Look-ups in named tables: a row name and a column name give one cell, copied from the table.

Table valel
        zep  kamikel  fev  talud  suvanok  gon  vamove  tafa
dom      82      132  126    189      104  141      86   147
nezibe  141      153  152    123      107   49     194   175
dov     108       96  103     73      141   74     169   161
zak     107      153  104    177      112  163      71   148
peli    122      135  152    148      137  145     128   112
getebe  163      134  117     73      125  138     196   120
nov     160      112  154     76      150   93     204   170
tad     128      183  101    155      147  179      64   163
kasop   142      119   92     95      149   94     115   175

nezibe, gon => 49
dom, zep => 82
nezibe, zep => 141
peli, vamove => 128
getebe, vamove => 196
getebe, gon => 138
dov, kamikel => 96
dom, fev => 126
getebe, zep => 163

Table kop
,nenuluf,vuv,safuto,gufefe,migulok,kudukir
beke,0,-28,-15,24,21,-8
gos,-1,63,1,-48,23,55
bebo,20,53,1,-47,-3,51
lofu,-15,33,3,-21,25,15
vosomu,-15,-31,59,-9,-49,23
lekeru,44,-13,-60,45,10,-41
dukub,-37,50,-49,34,4,-24
nozev,42,-22,-8,30,-58,43
zuvoki,15,43,43,31,-10,-57
badaf,3,-51,-19,47,17,-39

What is the migulok of beke in kop?
21
What is the vuv of beke in kop?
-28
What is the gufefe of lekeru in kop?
45
What is the nenuluf of nozev in kop?
42
What is the vuv of dukub in kop?
50
What is the nenuluf of beke in kop?
0
What is the nenuluf of dukub in kop?
-37
Row with the largest migulok: lofu

femibug =
cols = rono, sufuv, bez, sed, vof, nubupi, pud, mir, dag, guzeli
gez: [0.735, 1.908, -0.968, -0.087, -1.762, -3.813, 3.831, -3.960, 0.825, 0.735]
nipul: [0.884, 4.362, 1.107, -2.449, -2.826, 5.584, -0.689, 4.211, 0.976, 0.884]
liv: [-1.326, -0.792, -3.401, 0.625, 1.780, 0.520, 1.809, 0.886, -1.012, -1.326]
soz: [1.049, -1.451, -2.597, 0.839, 0.533, 1.469, -3.206, 5.095, 0.761, 1.049]
gedok: [-1.077, -1.560, -5.919, 0.393, 1.030, -1.140, -0.613, 2.168, -2.427, -1.077]
sul: [0.830, 2.435, 0.028, 0.090, -1.839, -3.800, 4.910, -4.948, 1.558, 0.830]
zil: [3.027, -4.067, -3.384, 4.578, 1.502, 0.493, -3.419, 4.546, 1.107, 3.027]
kup: [1.490, 5.508, 2.685, -3.048, -3.549, 6.741, -0.818, 4.440, 1.757, 1.490]
tinu: [6.338, -3.027, 4.888, 4.262, 1.653, -0.098, -3.787, -2.256, -0.268, 6.338]
kotep: [5.794, -1.339, 4.688, 3.236, 0.517, 1.516, -3.282, -0.876, 0.246, 5.794]
sek: [-2.209, 1.488, -1.139, -5.529, 0.390, 0.440, -2.803, 3.291, -1.849, -2.209]
didebe: [-1.181, 1.115, 2.671, 1.694, 2.775, 3.517, 7.155, -2.381, 2.574, -1.181]
fosar: [0.814, 1.615, -1.355, 0.024, -1.477, -1.718, 2.265, -1.526, 0.690, 0.814]
puna: [1.432, 5.807, 2.770, -3.225, -3.806, 7.287, -0.837, 4.833, 1.900, 1.432]

What is the rono of sek in femibug? -2.209
What is the nubupi of didebe in femibug? 3.517
What is the rono of gedok in femibug? -1.077
What is the pud of sul in femibug? 4.910
What is the rono of nipul in femibug? 0.884
What is the guzeli of soz in femibug? 1.049
What is the vof of kup in femibug? -3.549
What is the dag of kup in femibug? 1.757
What is the pud of kup in femibug? -0.818
What is the dag of sul in femibug? 1.558
What is the dag of kotep in femibug? 0.246
What is the sufuv of gedok in femibug? -1.560
What is the sed of didebe in femibug? 1.694

Table faf
,keri,tuk,suv,gobeg,masefog,guzusem,bofebeg,buli
dopuse,279,310,381,429,298,533,376,354
vosevan,317,224,208,418,431,232,229,423
vas,363,315,261,262,262,212,453,197
mulu,328,425,374,780,194,382,260,416
bogiso,310,237,305,297,351,307,228,261
fad,318,349,380,179,274,239,269,208
gono,329,211,332,499,254,337,305,338
luv,399,308,296,256,340,358,111,323
nozez,264,372,302,296,394,392,319,396

buli of bogiso is 261
buli of mulu is 416
buli of fad is 208
keri of mulu is 328
keri of vas is 363
tuk of mulu is 425
gobeg of gono is 499
bofebeg of vosevan is 229
gobeg of vas is 262
masefog of luv is 340
guzusem of dopuse is 533
guzusem of luv is 358
tuk of dopuse is 310
guzusem of vas is 212
bofebeg of nozez is 319
guzusem of gono is 337
masefog of fad is 274
keri of dopuse is 279
gobeg of nozez is 296
gobeg of vosevan is 418

bebima.tsv
	famumi	zumuf	supuren	lonog	fopupo	nufomab
lonivun	147	116	132	232	128	146
ful	182	113	170	131	53	190
katifa	131	223	172	64	193	124
pab	86	153	114	76	198	45

katifa, lonog: 64
lonivun, supuren: 132
katifa, famumi: 131
katifa, fopupo: 193
ful, famumi: 182
pab, famumi: 86
ful, lonog: 131
lonivun, nufomab: 146
lonivun, famumi: 147
pab, supuren: 114
lonivun, zumuf: 116
ful, supuren: 170
pab, nufomab: 45
pab, fopupo: 198
ful, zumuf: 113
ful, fopupo: 53

fef:
,zat,rez,rogi,noruzel,podinaz
todiled,-0.27,-0.10,0.00,-0.19,0.01
veg,-0.33,0.11,0.34,-0.40,-0.13
kek,0.15,-0.37,0.10,0.54,-0.05
sof,-0.19,0.04,-0.04,-0.67,-0.32
pilag,-0.31,0.11,0.12,-0.51,-0.38
mir,0.22,0.44,-0.24,-0.31,-0.26
megok,0.35,0.30,-0.24,-0.76,-0.41
dag,-0.27,0.05,0.17,0.28,-0.11
bap,0.00,-0.22,-0.12,-0.15,-0.23
nuf,0.22,-0.21,0.35,0.39,0.01

noruzel of pilag = -0.51
podinaz of dag = -0.11
podinaz of veg = -0.13
rez of mir = 0.44
noruzel of nuf = 0.39
rogi of todiled = 0.00
zat of dag = -0.27
rez of veg = 0.11
noruzel of megok = -0.76
podinaz of mir = -0.26
zat of todiled = -0.27
zat of mir = 0.22
noruzel of veg = -0.40

Table lazuzu
|  | vare | furidod | gere | vup | zad | gata | fuf | dosar | fedibor | tirog |
|---|---|---|---|---|---|---|---|---|---|---|
| vis | 0.027 | -0.484 | -0.248 | -0.675 | 0.547 | -0.397 | -0.337 | -0.046 | -0.429 | -0.487 |
| senagit | -0.800 | 0.094 | 0.189 | -0.745 | -0.281 | 0.655 | -0.268 | -0.389 | -0.326 | -0.451 |
| gidezo | -0.797 | -0.266 | 0.148 | -0.194 | -0.660 | 0.022 | 0.552 | -0.209 | -0.370 | -0.725 |
| zam | -0.044 | -0.259 | -0.486 | -0.687 | 0.126 | -0.317 | -0.162 | 0.387 | -0.052 | -0.336 |

furidod of gidezo is -0.266
dosar of vis is -0.046
fedibor of vis is -0.429
fedibor of zam is -0.052
vup of zam is -0.687
dosar of gidezo is -0.209
gere of senagit is 0.189
tirog of senagit is -0.451
zad of gidezo is -0.660
tirog of gidezo is -0.725
vup of senagit is -0.745
zad of vis is 0.547
gere of vis is -0.248
vare of vis is 0.027
gata of gidezo is 0.022
fuf of vis is -0.337

gedo =
,zosi,puripi,ditor,pelufaz,gipu,sogur,sozolu,zol,gesa,zarug
pip,0.22,0.09,0.23,0.10,-0.11,0.17,0.15,0.10,-0.05,0.13
bogi,0.18,0.07,0.14,0.06,0.28,0.34,0.13,0.00,0.30,0.04
limub,-0.13,0.12,-0.07,0.19,0.11,-0.06,0.05,0.41,0.29,0.52
tevu,0.14,0.12,0.18,0.20,0.43,0.06,0.05,0.43,0.36,-0.14
sivek,0.22,0.13,0.37,0.05,0.16,0.03,0.08,0.35,0.17,-0.15
puf,0.31,0.69,0.21,0.01,0.16,0.02,0.27,0.04,0.37,0.07
fipulop,0.10,0.20,0.18,0.14,0.34,-0.01,0.12,0.32,0.39,0.02
megen,0.17,0.20,0.16,0.12,0.08,0.13,0.15,0.15,0.00,0.22
kef,0.09,0.24,0.03,0.11,0.07,0.02,0.12,0.17,0.02,0.54
meri,0.48,0.01,0.53,-0.05,0.14,0.30,0.18,-0.10,-0.01,-0.56
duva,0.13,-0.04,0.15,0.20,0.01,0.30,0.11,0.11,-0.05,0.19
mezumob,0.22,-0.02,0.18,0.13,-0.01,0.29,0.16,-0.08,-0.07,0.13
bipasi,0.02,0.07,0.19,0.16,0.22,0.03,0.01,0.48,0.31,0.05

puripi of sivek = 0.13
zol of pip = 0.10
zosi of fipulop = 0.10
zol of bipasi = 0.48
sogur of bipasi = 0.03
gipu of bipasi = 0.22
zosi of mezumob = 0.22
gipu of mezumob = -0.01
zosi of bogi = 0.18
pelufaz of bipasi = 0.16
pelufaz of bogi = 0.06
sozolu of pip = 0.15
zosi of pip = 0.22
sozolu of kef = 0.12

